(in the rows, 100 means zero)
Each row of numbers stands for one thing and depends on some of the facts below. Use the named rows to name the rest.

Named rows:
121 91 93 87 103 84 64 73 103 97 139 90 119 89 109 108 122 105 84 110
 101 97 83 107 115 95 97 103 97 126 117 121 107 105 80 94 107 111 94 86
 103 -> lobre
87 85 106 125 90 138 123 90 105 73 67 125 109 116 67 90 72 119 97 70 111
 102 136 92 99 122 103 75 80 106 62 70 115 81 138 96 92 83 108 120 94 -> vebor
80 141 100 60 109 72 109 136 91 103 58 99 60 133 124 105 104 78 139 123
 94 133 105 126 111 98 109 118 111 73 120 77 72 79 88 116 116 123 128
 110 115 -> klome
116 77 96 86 107 97 57 75 116 115 144 104 117 74 95 109 125 94 95 115 88
 101 91 123 92 110 98 114 95 120 114 136 106 112 83 100 92 107 98 75 115 -> flereklis
98 66 109 128 110 150 146 95 130 133 74 130 85 82 94 93 82 100 114 72
 101 72 130 98 75 128 97 110 93 81 73 109 99 109 148 99 64 101 110 105
 91 -> togro
144 105 110 112 86 80 63 80 109 121 126 102 124 94 115 76 161 88 61 107
 109 71 62 96 115 57 105 99 121 134 104 119 98 118 50 104 112 76 102 93
 82 -> lugol
121 91 93 85 102 81 66 71 102 95 137 88 121 89 111 109 121 105 86 111
 101 101 82 111 117 95 95 104 96 128 117 121 105 103 82 98 106 111 92 88
 106 -> trabedok
131 96 95 70 111 85 44 88 104 97 144 103 103 111 129 119 129 107 90 113
 111 102 97 109 126 104 95 114 114 120 124 112 117 105 94 92 124 134 109
 90 100 -> gavo
84 85 102 155 82 145 142 119 99 63 83 83 99 97 92 99 55 138 106 76 116
 86 126 60 58 86 89 89 134 68 64 80 129 117 132 97 114 70 79 110 89 -> kudi
90 80 99 137 89 140 141 105 108 52 75 96 106 102 84 103 60 128 108 79
 119 100 132 80 71 91 87 85 114 78 62 79 124 102 139 104 105 71 95 110
 94 -> stesim
73 136 91 77 110 55 143 138 63 103 61 77 81 103 94 102 78 61 115 121 86
 126 76 100 105 88 102 91 73 72 120 91 62 81 86 113 85 92 103 104 108 -> takla
51 141 97 103 78 80 121 137 80 65 66 53 92 104 87 97 74 99 139 126 81
 144 94 110 63 68 105 100 123 67 101 76 86 93 60 123 121 70 86 102 127 -> kluklalun
95 104 97 120 75 99 46 97 87 73 158 59 128 86 92 105 102 134 83 111 89
 104 87 83 77 86 101 95 132 110 108 105 133 123 63 88 134 89 59 86 108 -> koses
89 108 107 106 77 94 29 80 82 97 151 93 131 100 71 91 115 126 70 100 81
 106 91 95 110 117 119 84 94 139 107 95 122 99 64 80 120 101 69 99 106 -> tratu
106 63 103 118 113 145 147 91 131 112 68 132 92 87 90 99 82 96 117 76
 109 83 132 107 78 122 90 106 87 85 70 107 100 101 152 105 65 95 120 101
 94 -> kloklo
115 75 94 85 109 98 61 70 122 112 142 101 119 72 94 111 125 95 102 115
 87 103 93 130 89 111 96 117 94 123 116 139 105 112 85 102 88 111 98 75
 118 -> pugri
104 61 102 115 114 145 150 88 137 110 67 133 93 86 89 100 80 94 119 77
 108 87 134 110 78 120 90 107 84 86 71 108 99 100 155 105 66 96 123 101
 98 -> skadrim
110 90 90 86 97 80 82 48 106 98 135 69 118 81 129 109 112 122 95 102 97
 90 79 115 123 93 94 108 97 134 122 123 94 104 83 96 106 122 77 87 110 -> roflu
124 104 101 78 106 89 39 99 99 118 150 103 94 112 134 114 131 112 85 107
 106 86 94 93 127 109 103 117 122 114 127 110 117 111 93 83 129 144 99
 94 91 -> klodak
114 97 99 95 96 86 63 78 97 116 146 86 114 88 114 102 123 112 78 104 95
 83 76 96 116 98 103 103 103 124 120 121 104 113 75 90 109 115 80 93 98 -> gorel
97 72 110 129 108 149 140 102 126 135 76 132 84 86 89 94 86 99 110 71
 102 70 128 92 76 127 98 107 93 81 72 105 101 110 146 95 68 100 110 107
 87 -> fotiklos

Facts:
[vastak drostir stesim ribar zodrer vebor tefan rolo gestin futres dakim fletak stigo kudi skadrim togro fani fotiklos kloklo sorabas batel ditral vitolam nutrus noplu plostevik kluso brogo rafluk] vuvon b
[skugrum nogim buskun roflu lobre lugol trabedok klodak drazok tratu troke zigi tritren zava statim gorel fligre stibrar dresuskil gavo koses nolon podon pugri grobru misik vigim plunim gatel neklu ferekon flobrur pudros bupum mugril brobun flereklis neka] vuvon a
[klome lonok rimur digri flalo kluklalun dragom nuze demom skabaror madrus mutrel platel gazo rebrar falel ploko redrir takla kipelek drostok] vuvon c
skugrum patrenas [podon]
buskun patrenas [mugril]
rimur patrenas [kloklo]
lobre patrenas [flalo]
vebor patrenas [gestin]
klodak patrenas [flobrur]
nuze patrenas [ditral]
gestin patrenas [skugrum]
pugri patrenas [rimur]
ditral patrenas [demom]
nutrus patrenas [podon]
plostevik patrenas [fletak zigi]
bupum patrenas [mugril]
drostok patrenas [bupum]
mugril patrenas [digri]
{vastak brobun} ratrak statim
{skugrum nutrus} ratrak tritren
{nogim skabaror stigo plostevik takla} ratrak madrus
{klome fletak podon} ratrak flobrur
{buskun ribar tratu koses ditral neka} ratrak rimur
{lonok skadrim pugri} ratrak togro
{drostir platel gatel kipelek} ratrak vigim
{stesim kudi mutrel plunim mugril} ratrak koses
{roflu troke rafluk} ratrak vitolam
{lobre} ratrak digri
{zodrer stibrar} ratrak stigo
{vebor flalo pudros} ratrak ditral
{lugol nuze gestin dresuskil rebrar} ratrak gazo
{trabedok noplu} ratrak gorel
{tefan togro vigim flereklis} ratrak fotiklos
{kluklalun grobru} ratrak plunim
{drazok redrir brogo} ratrak skabaror
{dragom rolo} ratrak neka
{demom ferekon} ratrak kipelek
{zigi tritren futres statim gavo sorabas flobrur drostok} ratrak klodak
{zava batel} ratrak lugol
{dakim} ratrak zigi
{fligre} ratrak troke
{nolon} ratrak rebrar
{fani ploko neklu} ratrak tratu
{kloklo misik} ratrak tefan
{falel kluso bupum} ratrak kudi
lakan 216 <- vastak lonok rimur klodak drazok tratu rolo tritren madrus fligre stibrar koses podon ploko nutrus misik plunim gatel brogo kipelek brobun
lakan 828 <- skugrum buskun stesim ribar flalo kudi skadrim gavo grobru batel ditral kluso flobrur bupum drostok flereklis
lakan 539 <- nogim lobre lugol trabedok dragom nuze troke gestin futres skabaror fletak mutrel gorel dresuskil nolon gazo rebrar fotiklos plostevik neklu mugril
lakan 487 <- klome drostir roflu zodrer vebor digri tefan kluklalun demom zigi zava dakim stigo statim togro fani platel kloklo pugri falel sorabas vitolam vigim noplu redrir takla ferekon pudros neka rafluk

Which thing is each row?
No name comes twice in this set of rows, the named rows included.
63 121 101 82 107 84 127 116 108 122 57 91 79 89 87 94 97 67 149 123 69
 131 96 143 74 102 111 119 90 78 109 104 59 87 70 124 77 95 112 93 133 => lonok
55 127 116 98 102 101 106 147 102 166 75 108 68 84 70 79 106 59 137 121
 51 118 97 122 55 120 123 123 98 63 110 106 67 105 63 111 74 94 106 94
 122 => kipelek
94 101 97 123 76 98 50 101 86 72 159 57 126 83 96 106 101 136 85 113 93
 103 84 78 72 80 99 99 138 104 110 107 132 124 64 88 136 86 57 86 107 => plunim
62 121 108 87 107 95 111 138 107 141 65 110 75 88 70 87 103 54 143 127
 60 130 100 137 60 112 115 121 93 68 106 105 66 96 72 119 71 89 115 91
 128 => demom
90 108 105 109 78 95 32 81 84 97 152 91 128 98 76 92 114 126 72 100 82
 103 88 92 108 114 116 87 99 132 109 98 119 103 65 82 120 101 68 97 105 => neka
107 60 107 120 116 154 137 103 134 122 75 145 90 84 77 97 86 85 115 80
 101 87 136 107 68 130 91 109 87 79 70 108 104 106 150 104 61 94 122 99
 96 => drostir
63 120 106 85 107 93 115 132 106 136 64 104 76 89 75 90 103 58 143 125
 65 130 100 137 63 111 114 121 93 72 108 104 63 94 71 121 73 90 114 92
 130 => platel
100 93 90 107 84 95 49 87 95 55 151 66 133 87 90 114 102 126 89 117 99
 119 90 98 83 84 95 96 122 114 105 109 130 112 68 95 128 85 74 84 114 => mugril
115 76 92 109 119 116 166 110 92 89 73 119 96 101 96 110 61 91 88 76 126
 80 111 71 108 108 80 79 71 82 81 95 102 95 162 96 73 93 110 111 76 => plostevik
50 141 98 102 79 79 119 133 79 66 65 57 92 106 83 95 74 99 137 124 78
 146 94 112 68 73 107 97 118 69 101 74 85 89 62 120 119 71 86 102 129 => mutrel
94 87 104 129 96 129 172 71 113 118 65 94 84 96 131 90 71 129 108 56 111
 58 114 84 111 108 96 100 93 95 79 94 86 100 145 93 82 114 88 119 81 => vitolam
99 77 98 116 102 127 172 67 119 95 59 101 92 96 125 100 69 123 112 64
 119 74 118 97 112 105 89 99 87 98 77 95 88 91 152 102 81 106 101 115 89 => rafluk

Now the same things, written a new way:
Some rows with their names:
87 95 121 106 93 96 131 82 82 109 82 85 116 106 89 104 81 77 111 107 110
 116 113 108 119 117 82 90 107 -> plostevik
99 102 112 116 125 110 110 98 120 110 105 116 74 109 79 112 104 117 153
 99 95 109 123 124 85 98 133 117 118 -> skabaror
107 120 80 88 109 102 72 104 119 115 97 89 121 113 143 86 99 97 97 122
 125 94 90 137 91 118 98 108 104 -> zava
107 112 121 94 85 96 142 83 57 90 90 101 107 94 98 105 67 90 89 67 101
 122 107 71 105 96 86 96 109 -> fletak
108 109 108 112 97 74 126 74 85 94 82 96 119 90 122 89 75 55 86 91 117
 132 112 131 106 107 92 100 104 -> batel
105 81 59 123 128 85 98 93 117 93 117 148 63 101 59 81 126 104 103 67 47
 109 124 118 91 76 121 90 118 -> falel
94 69 96 99 92 118 73 120 114 89 89 95 107 96 135 116 112 119 104 118
 135 65 86 88 89 109 100 117 76 -> gatel
96 76 98 97 93 118 73 120 113 92 92 92 108 97 132 114 111 118 102 119
 132 68 85 90 90 108 100 115 78 -> vigim
98 81 124 115 83 87 127 87 79 81 81 95 108 81 106 111 85 71 91 91 117
 112 106 91 110 99 90 102 86 -> fotiklos
107 89 74 121 124 86 100 95 116 93 119 140 63 96 64 88 122 104 106 72 55
 110 119 113 91 75 125 97 114 -> mutrel
92 97 64 85 104 104 68 111 113 115 109 97 110 117 97 80 120 109 82 117
 85 79 88 105 108 109 83 78 103 -> koses
83 94 123 106 95 101 131 83 83 115 81 84 119 111 85 104 81 80 121 112
 112 114 115 112 122 123 80 87 110 -> zodrer
110 107 99 116 114 84 100 100 118 91 123 122 60 85 61 98 118 101 103 85
 58 114 108 104 93 68 132 103 101 -> dragom
94 113 85 82 95 102 67 115 114 115 114 81 107 108 95 88 118 106 80 128
 88 82 78 97 111 103 88 84 93 -> neka
95 103 112 106 82 71 119 86 80 94 103 87 104 83 68 90 95 60 66 98 73 121
 97 88 130 90 80 73 91 -> fani
103 118 94 74 97 121 84 112 97 112 103 91 110 116 119 101 96 128 100 107
 111 83 86 84 92 109 93 102 105 -> gavo
97 69 124 120 81 89 128 90 80 74 79 98 107 76 110 116 87 74 92 90 122
 107 106 85 107 99 92 107 79 -> kloklo
100 106 125 106 85 83 129 84 79 94 90 86 110 86 94 102 81 68 88 97 105
 122 103 97 116 101 88 94 95 -> vitolam
97 119 100 81 95 111 73 115 112 115 106 76 112 108 116 100 106 111 97
 130 113 85 81 102 101 110 95 101 93 -> troke
105 122 94 70 97 124 88 112 90 112 105 93 109 117 118 101 92 133 99 99
 110 84 86 76 89 108 93 103 109 -> podon
110 109 102 115 112 84 99 101 118 91 126 119 60 83 59 97 119 100 101 86
 56 113 106 102 95 66 133 103 99 -> flalo

Rows to name:
No name comes twice in this set of rows, the named rows included.
94 55 98 104 90 120 73 123 114 81 84 98 106 91 142 121 114 121 106 116
 142 60 87 84 86 107 102 123 69 => ferekon
114 109 111 117 118 96 108 99 115 91 111 122 67 89 88 109 104 109 124 84
 88 116 114 111 79 79 139 122 106 => digri
106 83 63 122 127 83 98 93 117 94 118 147 64 99 60 81 125 104 102 68 47
 110 122 116 92 75 122 90 117 => kluklalun
104 107 113 110 95 78 127 77 83 94 84 95 117 91 113 94 76 60 87 92 112
 128 109 120 109 105 90 98 102 => gestin
111 107 101 117 116 89 102 99 117 91 119 123 64 87 72 100 114 104 112 82
 68 114 111 107 88 72 134 110 104 => rimur

Now the same things, written a new way:
Named rows:
113 113 126 134 83 115 91 90 116 97 112 84 71 100 68 76 120 101 107 88
 125 165 67 123 99 106 115 110 78 -> gatel
95 106 131 121 81 108 85 96 112 92 121 92 63 89 67 80 107 100 100 76 132
 148 67 121 106 80 127 116 91 -> lugol
108 129 129 116 85 109 93 93 112 101 110 89 75 92 63 78 108 97 87 77 124
 160 61 124 103 90 119 121 73 -> nogim
108 105 121 140 82 111 74 96 105 99 107 88 78 112 59 75 111 87 81 78 122
 166 69 141 105 85 126 113 106 -> bupum
105 102 125 137 82 115 77 95 103 94 112 89 74 106 64 80 103 95 80 87 127
 176 70 133 113 78 123 112 97 -> koses
99 110 129 123 82 106 87 95 116 96 119 92 68 93 66 75 114 96 103 69 128
 142 63 121 105 88 130 119 94 -> nolon
102 111 125 113 80 118 91 96 107 97 112 85 76 101 77 80 107 98 97 98 131
 163 69 122 116 76 120 128 86 -> tritren
100 111 125 113 80 118 90 97 110 97 111 84 74 102 77 81 108 98 98 97 132
 159 71 122 117 76 119 127 90 -> statim
116 91 112 117 82 96 80 109 124 101 120 116 97 74 77 84 113 107 60 91
 118 99 100 118 112 112 89 124 98 -> vebor
118 96 111 111 84 94 92 105 103 98 114 118 90 69 77 89 96 122 78 95 128
 85 93 113 101 99 87 122 100 -> vitolam
112 93 113 105 80 90 93 108 115 96 120 117 87 67 81 86 108 108 83 77 123
 80 91 114 94 110 91 125 111 -> gestin
117 104 116 97 81 96 100 106 104 97 116 116 92 59 82 94 90 112 66 87 122
 110 86 116 88 105 78 124 89 -> stigo
115 94 108 96 80 98 98 111 112 100 113 108 98 78 92 86 110 103 82 95 122
 90 95 116 106 106 86 138 109 -> vastak
113 85 113 117 82 99 80 109 118 96 122 115 93 70 80 89 102 112 60 96 122
 104 101 116 110 105 84 120 97 -> ditral
115 95 108 96 79 98 98 112 112 101 112 109 98 78 89 86 111 102 83 95 122
 90 93 116 105 105 86 139 110 -> nutrus
116 92 127 138 84 112 86 103 119 99 121 93 101 126 111 100 87 137 76 54
 117 139 83 119 146 96 116 115 119 -> rimur
127 101 127 136 84 113 97 100 128 100 117 88 99 127 114 99 99 138 102 50
 115 138 83 117 128 124 107 110 110 -> platel
121 114 135 114 84 111 101 104 116 101 117 92 100 113 112 108 77 137 75
 44 116 144 77 118 128 98 108 118 98 -> skabaror
124 94 122 144 83 109 81 105 117 103 113 93 106 136 106 98 94 123 74 40
 113 141 84 134 136 99 119 113 134 -> kluklalun
130 98 126 140 85 113 98 98 126 102 117 86 97 128 115 100 99 136 107 51
 116 144 85 116 122 129 105 108 108 -> demom
123 98 123 141 84 109 83 105 119 101 114 93 106 136 106 97 92 127 74 43
 113 139 83 130 138 101 119 114 133 -> mutrel

Which thing is each row?
No name comes twice in this set of rows, the named rows included.
117 80 106 119 80 97 81 109 100 95 113 116 94 78 82 89 97 105 62 88 121
 113 97 130 97 96 87 116 124 => kudi
113 78 107 120 84 95 88 100 106 97 119 116 98 79 82 78 104 109 63 91 113
 96 84 117 111 116 91 126 108 => fani
119 87 107 120 81 95 83 107 109 99 112 115 98 82 77 85 106 102 64 83 117
 103 94 129 99 107 89 120 118 => stesim
115 102 130 128 83 104 95 105 128 100 122 95 97 121 110 97 96 133 95 36
 118 114 79 116 136 104 121 118 122 => nuze
118 87 125 141 86 110 88 97 117 101 122 94 106 136 109 91 92 133 74 50
 109 128 72 118 151 108 121 119 121 => ploko
119 96 126 139 85 109 86 104 127 102 121 94 106 133 108 95 94 131 74 49
 112 138 79 118 150 107 118 119 118 => dragom
102 99 124 136 85 111 82 87 105 97 117 90 77 107 65 69 109 98 78 87 119
 160 57 126 121 94 127 120 91 => neklu
99 94 125 136 84 115 81 88 101 93 119 90 74 103 70 74 101 105 79 94 123
 165 61 124 119 85 124 118 89 => tratu
119 101 129 133 83 112 96 105 120 97 119 94 101 122 111 102 84 141 87 54
 121 137 81 115 138 94 114 119 116 => digri
102 101 126 136 83 116 77 92 111 96 118 90 74 101 68 76 105 101 78 93
 125 169 67 123 119 81 123 116 86 => neka

